Small tables with named rows and columns. After each table, cells are looked up by row and column.

munanem =
	ful	moz	lupap	bim	sipab	bifub	niva
lavir	76	148	154	83	160	129	177
bivo	136	42	75	122	86	171	130
migu	57	216	108	57	213	203	83
basufi	145	92	63	131	101	207	61
nuvizip	118	240	158	135	200	119	107
res	51	174	67	42	204	229	78

basufi, bifub => 207
nuvizip, lupap => 158
migu, moz => 216
res, sipab => 204
basufi, sipab => 101
basufi, bim => 131
nuvizip, moz => 240
res, bim => 42
basufi, niva => 61
lavir, moz => 148
migu, bifub => 203
Which row has the largest bim? nuvizip

muf =
cols = sab, zule, vis, patami, zagur, lopev, sov, lukidoz
fifo: [143, 105, 210, 167, 111, 163, 187, 129]
dibobuv: [166, 105, 59, 170, 114, 143, 105, 143]
disuk: [154, 82, 183, 183, 94, 167, 182, 132]
zirabe: [89, 145, 167, 78, 141, 116, 174, 144]
laf: [133, 92, 73, 135, 103, 130, 136, 148]

sov of fifo: 187
zagur of laf: 103
sab of fifo: 143
vis of laf: 73
sab of disuk: 154
lukidoz of zirabe: 144
lukidoz of fifo: 129
patami of zirabe: 78
patami of disuk: 183
sov of dibobuv: 105
vis of disuk: 183
vis of dibobuv: 59
sab of zirabe: 89
zagur of fifo: 111
vis of zirabe: 167
lukidoz of disuk: 132
zagur of dibobuv: 114
sov of disuk: 182
zule of fifo: 105
patami of fifo: 167

badaze =
fields: vom, kunuz
futula: [44438, 69980]
teto: [16704, 23478]
til: [40130, 40389]
valu: [96564, 61792]
dil: [71312, 35290]
mitiduv: [21306, 49404]
sapasiv: [85475, 63889]
sifa: [38444, 56567]
netar: [40025, 26105]

kunuz of sapasiv: 63889
vom of sapasiv: 85475
kunuz of teto: 23478
vom of til: 40130
vom of sifa: 38444
vom of dil: 71312
vom of valu: 96564
kunuz of netar: 26105
vom of futula: 44438
kunuz of sifa: 56567
vom of netar: 40025
kunuz of futula: 69980
Row with the largest vom: valu

givuraf.csv
,voneku,tef,situ,sipeva,bip,bar,gabivom
vev,140,68,160,122,159,149,128
bosad,72,116,86,165,122,62,200
vabod,85,46,208,199,70,214,95

bosad, voneku -> 72
bosad, tef -> 116
bosad, bar -> 62
bosad, bip -> 122
vabod, tef -> 46
bosad, gabivom -> 200
vabod, gabivom -> 95

Table vegag
fields: bisoful, pota, mutomip, vizatun, rit, ved, dadag
vobaz: [38, 59, 53, 65, 58, 56, 56]
gekuzar: [67, 76, 79, 37, 54, 79, 28]
nes: [25, 45, 22, 74, 32, 21, 77]
mozu: [20, 36, 34, 83, 71, 41, 74]
nak: [57, 81, 80, 47, 60, 82, 33]
rukef: [40, 27, 26, 60, 46, 27, 66]
pupugoz: [67, 73, 84, 37, 65, 85, 25]
zud: [88, 28, 46, 12, 29, 40, 31]
fetesu: [46, 29, 29, 54, 42, 29, 62]
ret: [22, 50, 37, 80, 56, 40, 73]
deve: [63, 86, 78, 39, 44, 76, 31]
tev: [21, 89, 59, 82, 51, 62, 64]
fabomis: [34, 64, 65, 71, 78, 72, 53]
deziru: [69, 53, 77, 36, 76, 81, 26]

What is the vizatun of fetesu in vegag? 54
What is the pota of nes in vegag? 45
What is the pota of tev in vegag? 89
What is the rit of deziru in vegag? 76
What is the bisoful of rukef in vegag? 40
What is the rit of gekuzar in vegag? 54

Table gorin
,soz,zum,mam,tenitez,naba,memapo,vogi,fupe,defaf
mim,181,45,90,94,59,212,180,206,114
gabir,63,45,167,65,148,44,28,26,2
zupiv,78,11,181,26,109,145,134,190,143
pepopa,196,130,75,151,62,197,213,207,169

What is the naba of gabir in gorin?
148
What is the vogi of mim in gorin?
180
What is the zum of gabir in gorin?
45
What is the defaf of zupiv in gorin?
143
What is the tenitez of mim in gorin?
94
What is the fupe of gabir in gorin?
26
What is the naba of zupiv in gorin?
109
What is the tenitez of gabir in gorin?
65
What is the memapo of zupiv in gorin?
145
What is the memapo of pepopa in gorin?
197
What is the fupe of zupiv in gorin?
190
What is the fupe of pepopa in gorin?
207
Row with the largest fupe: pepopa

gomava =
fields: bezatu, zomikiz, bobo, lozeni, kituku
sug: [4.71, 8.52, 3.65, 8.79, 9.58]
loma: [3.31, 2.57, 5.23, 3.38, 3.21]
nale: [5.54, 3.56, 3.83, 3.65, 4.09]
bopal: [6.47, 7.01, 3.75, 7.68, 6.62]
gem: [5.14, 3.28, 3.69, 3.64, 4.85]
fote: [2.74, 4.65, 6.23, 6.23, 4.16]
par: [3.90, 3.71, 5.31, 4.15, 4.08]
bulevod: [2.11, 4.36, 6.36, 6.40, 3.66]
raledub: [6.05, 7.23, 3.39, 7.41, 6.79]

lozeni of sug is 8.79
bezatu of par is 3.90
zomikiz of sug is 8.52
lozeni of nale is 3.65
bezatu of bopal is 6.47
kituku of sug is 9.58
bezatu of fote is 2.74
zomikiz of fote is 4.65
kituku of gem is 4.85
bezatu of nale is 5.54
bobo of gem is 3.69
zomikiz of bopal is 7.01
bezatu of bulevod is 2.11
zomikiz of par is 3.71
kituku of bulevod is 3.66
lozeni of bulevod is 6.40

